Below is a small trained network, with its code and all its weights. Each question gives an input and a target symbol and asks what happens when units are switched off, that is, made to give their printed mean instead of their output.

import numpy as np


def w(rows, s, z=0):
    codes = np.array(rows[::2]) - 128.0
    scale = np.full(codes.shape[1], s)
    scale[-1] = z or s
    return codes * scale


def f(y):
    return y / 2 * (1 + np.tanh(0.7978845608 * (y + 0.044715 * y**3)))


def softmax(a):
    e = np.exp(a - a.max(-1, keepdims=True))
    return e / e.sum(-1, keepdims=True)


def log_softmax(a):
    a = a - a.max(-1, keepdims=True)
    return a - np.log(np.exp(a).sum(-1, keepdims=True))


def net(x, mask):
    ids = ['αβγδεθλμξφψω'.index(c) for c in x.split()]
    T = len(ids)
    res = E[ids] + P[:T]
    u = 0
    for l in range(2):
        r = res
        for j in range(2):
            rows = slice(3 * j, 3 * j + 3)
            q, k, v = (r @ M[l][rows].T for M in (Q, K, V))
            z = softmax(np.where(np.tri(T) > 0, q @ k.T / 3**0.5, -1e9)) @ v
            o = O[l][rows]
            res = res + np.where(mask[u + j], z, o[:, -1]) @ o[:, :-1]
        u += 2
        y = f(res @ A[l][:, :-1].T + A[l][:, -1])
        res = res + np.where(mask[u : u + 4], y, B[l][:, -1]) @ B[l][:, :-1]
        u += 4
    return log_softmax(res[-1] @ U[:, :-1].T + U[:, -1])


Q, K, V, O, A, B = {}, {}, {}, {}, {}, {}
E = w([
[75,37,157,119,163,154,31,224,103,127],'α',
[132,188,110,127,199,135,74,156,148,200],'β',
[127,110,80,173,153,201,160,110,138,85],'γ',
[181,147,75,128,123,169,116,111,96,126],'δ',
[3,105,129,144,41,21,206,31,33,234],'ε',
[130,122,248,160,86,90,75,119,209,89],'θ',
[66,115,129,193,180,164,132,132,199,84],'λ',
[128,141,117,116,162,115,175,119,202,84],'μ',
[156,155,143,82,137,100,118,138,154,141],'ξ',
[186,167,74,91,120,129,191,81,149,85],'φ',
[111,63,77,193,108,228,59,130,54,94],'ψ',
[194,168,114,97,122,134,90,137,91,167],'ω',
],0.0051)
P = w([
[115,166,128,125,129,114,111,141,103,112],'0',
[144,67,89,140,100,134,71,77,201,154],'1',
[101,140,184,64,149,188,108,63,148,138],'2',
[85,229,123,152,102,106,144,205,76,72],'3',
[177,80,85,213,157,50,98,144,144,163],'4',
[89,126,133,49,73,224,117,83,205,157],'5',
[93,182,232,85,203,160,143,95,57,107],'6',
[113,153,16,175,67,70,117,217,165,108],'7',
[176,10,155,119,213,117,101,74,177,196],'8',
[47,236,116,52,51,192,137,166,140,101],'9',
[155,121,170,179,254,30,156,183,24,106],'10',
[107,94,27,86,16,153,99,155,252,186],'11',
[129,60,224,62,234,197,129,62,85,135],'12',
[66,219,80,142,86,97,148,234,116,97],'13',
],0.0031)
Q[0] = w([
[118,133,8,129,4,115,67,179,241,148],'0.h1',
[21,237,162,41,78,224,119,130,112,81],'0.h1',
[103,209,97,206,88,31,162,236,62,79],'0.h1',
[141,80,135,103,100,124,131,166,105,84],'0.h2',
[178,167,155,139,91,107,165,98,165,91],'0.h2',
[153,87,172,165,124,125,97,115,135,141],'0.h2',
],0.03)
K[0] = w([
[42,216,113,61,28,209,128,171,149,120],'0.h1',
[158,117,25,214,53,40,111,225,164,145],'0.h1',
[177,26,78,101,76,179,80,87,253,212],'0.h1',
[123,116,96,128,99,113,159,88,95,87],'0.h2',
[181,82,151,99,134,167,116,160,128,53],'0.h2',
[129,175,98,141,93,114,134,144,154,85],'0.h2',
],0.029)
V[0] = w([
[170,201,166,55,125,21,221,70,215,103],'0.h1',
[17,68,221,172,151,105,72,165,225,100],'0.h1',
[148,163,192,86,140,65,22,171,85,254],'0.h1',
[114,133,65,98,196,111,155,126,157,146],'0.h2',
[96,41,121,63,127,135,179,123,47,206],'0.h2',
[129,12,171,86,69,99,175,98,86,69],'0.h2',
],0.015)
O[0] = w([
[12,255,205,128,178,165,115,142,85,98,99],'0.h1',
[105,112,134,27,67,239,120,61,207,171,189],'0.h1',
[72,174,24,146,38,99,89,211,182,131,224],'0.h1',
[133,189,88,124,149,157,143,134,111,176,155],'0.h2',
[69,89,56,164,205,143,116,156,130,163,84],'0.h2',
[94,65,183,172,123,143,20,156,103,145,3],'0.h2',
],0.0089,0.0045)
A[0] = w([
[127,134,126,186,113,215,107,151,116,128,4],'0.n1',
[113,136,199,103,247,165,104,209,167,125,2],'0.n2',
[229,119,159,150,194,112,151,155,93,87,76],'0.n3',
[195,158,150,201,170,77,148,186,75,83,45],'0.n4',
],0.012,0.002)
B[0] = w([
[104,90,90,125,203,144,122,66,93,105,123],'0.n1',
[165,99,173,2,109,59,134,230,133,179,200],'0.n2',
[89,91,113,85,229,150,79,89,136,197,253],'0.n3',
[109,140,96,68,113,89,117,36,200,22,227],'0.n4',
],0.0082,0.0037)
Q[1] = w([
[120,94,177,156,108,124,51,128,133,88],'1.h1',
[154,133,95,132,166,93,181,133,137,148],'1.h1',
[104,53,168,138,82,136,78,134,109,104],'1.h1',
[15,178,7,65,74,90,90,169,200,77],'1.h2',
[111,142,122,97,134,156,146,130,124,133],'1.h2',
[84,145,61,99,98,118,105,167,170,79],'1.h2',
],0.018)
K[1] = w([
[189,154,137,111,158,183,79,151,143,66],'1.h1',
[88,129,72,98,131,113,161,94,91,173],'1.h1',
[194,114,124,114,169,194,55,189,151,77],'1.h1',
[8,111,124,180,59,47,179,66,76,198],'1.h2',
[115,144,143,126,152,142,153,120,117,156],'1.h2',
[66,119,115,163,78,90,159,88,103,149],'1.h2',
],0.014)
V[1] = w([
[85,117,115,130,134,150,88,186,155,121],'1.h1',
[219,144,120,159,184,137,121,158,165,123],'1.h1',
[249,207,77,129,252,254,67,221,254,75],'1.h1',
[199,176,117,119,200,246,46,202,212,75],'1.h2',
[27,86,131,109,62,94,214,49,83,213],'1.h2',
[99,100,187,65,122,48,206,77,70,203],'1.h2',
],0.0066)
O[1] = w([
[152,139,160,132,94,103,138,105,127,135,153],'1.h1',
[146,96,145,127,113,103,79,165,85,123,76],'1.h1',
[144,40,215,185,57,75,45,122,36,77,246],'1.h1',
[85,201,87,132,70,124,3,113,134,114,91],'1.h2',
[161,76,196,134,162,149,236,104,134,149,251],'1.h2',
[177,129,156,112,123,131,215,127,101,69,178],'1.h2',
],0.0053,0.0029)
A[1] = w([
[5,199,166,164,149,87,136,149,62,100,187],'1.n1',
[61,174,143,124,61,144,90,129,117,89,89],'1.n2',
[121,164,210,115,192,135,102,103,36,127,4],'1.n3',
[113,172,134,191,47,146,135,233,105,143,179],'1.n4',
],0.014,0.0027)
B[1] = w([
[242,130,174,134,166,190,2,161,152,132,201],'1.n1',
[193,141,63,144,195,125,225,156,116,139,255],'1.n2',
[48,90,66,174,74,208,144,201,123,55,188],'1.n3',
[12,89,200,198,137,109,117,108,209,152,249],'1.n4',
],0.0095,0.0098)
U = w([
[165,51,151,100,153,88,140,150,103,163,131],'α',
[122,183,93,86,159,164,179,119,146,160,128],'β',
[126,131,145,113,144,112,136,141,108,134,100],'γ',
[125,161,136,130,67,152,121,183,98,115,123],'δ',
[159,144,171,155,173,152,85,137,128,159,144],'ε',
[146,115,253,116,89,137,157,58,143,87,204],'θ',
[100,156,134,108,152,79,76,55,97,113,212],'λ',
[172,143,77,149,130,76,124,161,117,75,88],'μ',
[65,130,104,168,119,91,133,142,155,153,133],'ξ',
[145,129,89,97,44,138,73,135,151,159,106],'φ',
[110,75,101,177,164,169,138,96,72,114,134],'ψ',
[108,135,119,84,137,143,87,145,170,91,2],'ω',
],0.0051,0.0045)

Each question gives the input, a string of symbols that net reads in full, and the target symbol t.
The units are the heads (3 rows each of Q, K, V and O) and the neurons (one row each of A and B). Each row of codes is followed by its name. A weight is (code - 128) times the scale printed after its matrix; where a second scale follows, it is the last column's (O, A, B and U).
mask holds one flag per unit, layer by layer, with each layer's heads first. A switched-off unit (its flag False) gives its mean, the last column of its rows in O or B, instead of its output. The means were averaged over made-up inputs and are rounded, as every weight is.
A unit's drop is (log p(t) with every unit on - log p(t) with that unit switched off) / (log p(t) with every unit on - log p(t) with every unit switched off).
The circuit of an input: a set's keep is (log p(t) with only the set's units on - log p(t) with every unit switched off) / (log p(t) with every unit on - log p(t) with every unit switched off). Starting from all 12 units, units are removed one at a time, each time the one whose removal leaves the highest keep (on an exact tie, the one counted first), for as long as the keep stays at least 0.8.
units of the circuit, in order: the units of the circuit, biggest drop first
top k neurons: the k neurons with the biggest drops, biggest first
top k neurons in layer l: the k neurons of layer l with the biggest drops, biggest first
which heads matter: for each layer, one digit per head in row order, 1 if its drop is at least 0.15 and else 0, layers parted by /
input ω β β θ β ξ ε, target β: units of the circuit, in order => 1.h1
input λ ξ β, target θ: units of the circuit, in order => 0.h1, 1.n2
input ξ α β α, target φ: which heads matter => 10 / 00
input γ β θ θ ξ β θ ξ β δ, target ε: units of the circuit, in order => 0.h1, 1.n1, 1.h2, 0.n2
input α ξ ξ, target φ: units of the circuit, in order => 0.h1, 1.n2
input μ ε β γ μ γ ξ ω λ φ β γ, target β: top 4 neurons => 0.n4, 0.n2, 0.n3, 1.n4
input β β θ θ, target ξ: which heads matter => 10 / 01
input θ δ β β θ ξ μ θ β ξ β ε ψ, target ψ: top 2 neurons in layer 0 => 0.n1, 0.n2
input γ ε ξ β α, target α: units of the circuit, in order => 0.n2, 0.h2, 1.h2
input ε β β α β γ, target β: top 2 neurons => 1.n4, 1.n1
input β γ β γ, target ψ: units of the circuit, in order => 0.h1, 1.n3, 0.n3
input δ ξ ξ β β ξ β β, target ε: units of the circuit, in order => 0.h1, 1.n1, 1.h2
input β λ β α, target θ: units of the circuit, in order => 0.h1, 1.n2
input δ φ ξ ε λ α β α β β, target β: units of the circuit, in order => 1.h1, 0.h2
input β γ ω ξ β β β β α μ ξ α β γ, target φ: units of the circuit, in order => 0.h1, 1.h2
input α ξ γ θ ξ ξ φ ξ δ, target ω: top 2 neurons => 0.n4, 1.n3
input α φ θ λ, target ω: top neuron => 0.n4
input φ β α λ β β ξ β ψ, target ε: which heads matter => 10 / 01
input δ θ α, target λ: which heads matter => 10 / 00
input α μ ω θ β δ φ, target ξ: top neuron in layer 1 => 1.n4
input φ β γ β β ξ β, target ξ: top 2 neurons in layer 1 => 1.n4, 1.n1
input ξ λ β α β β ε β δ θ γ β δ, target β: which heads matter => 00 / 10
input α δ θ μ, target λ: top 2 neurons in layer 0 => 0.n4, 0.n3
input β ξ ξ ξ λ α δ, target θ: top 2 neurons => 1.n2, 0.n3
input λ θ β μ δ θ, target δ: top 2 neurons in layer 0 => 0.n4, 0.n2
input ψ ξ β, target α: top 2 neurons in layer 0 => 0.n3, 0.n4
input θ β β β β λ γ, target ξ: top 2 neurons in layer 1 => 1.n4, 1.n1
input β λ θ ψ ξ β γ α θ δ β ξ, target λ: top neuron in layer 0 => 0.n4
input ω β β β β θ β β θ β γ β ξ, target ψ: top 2 neurons => 1.n3, 0.n3
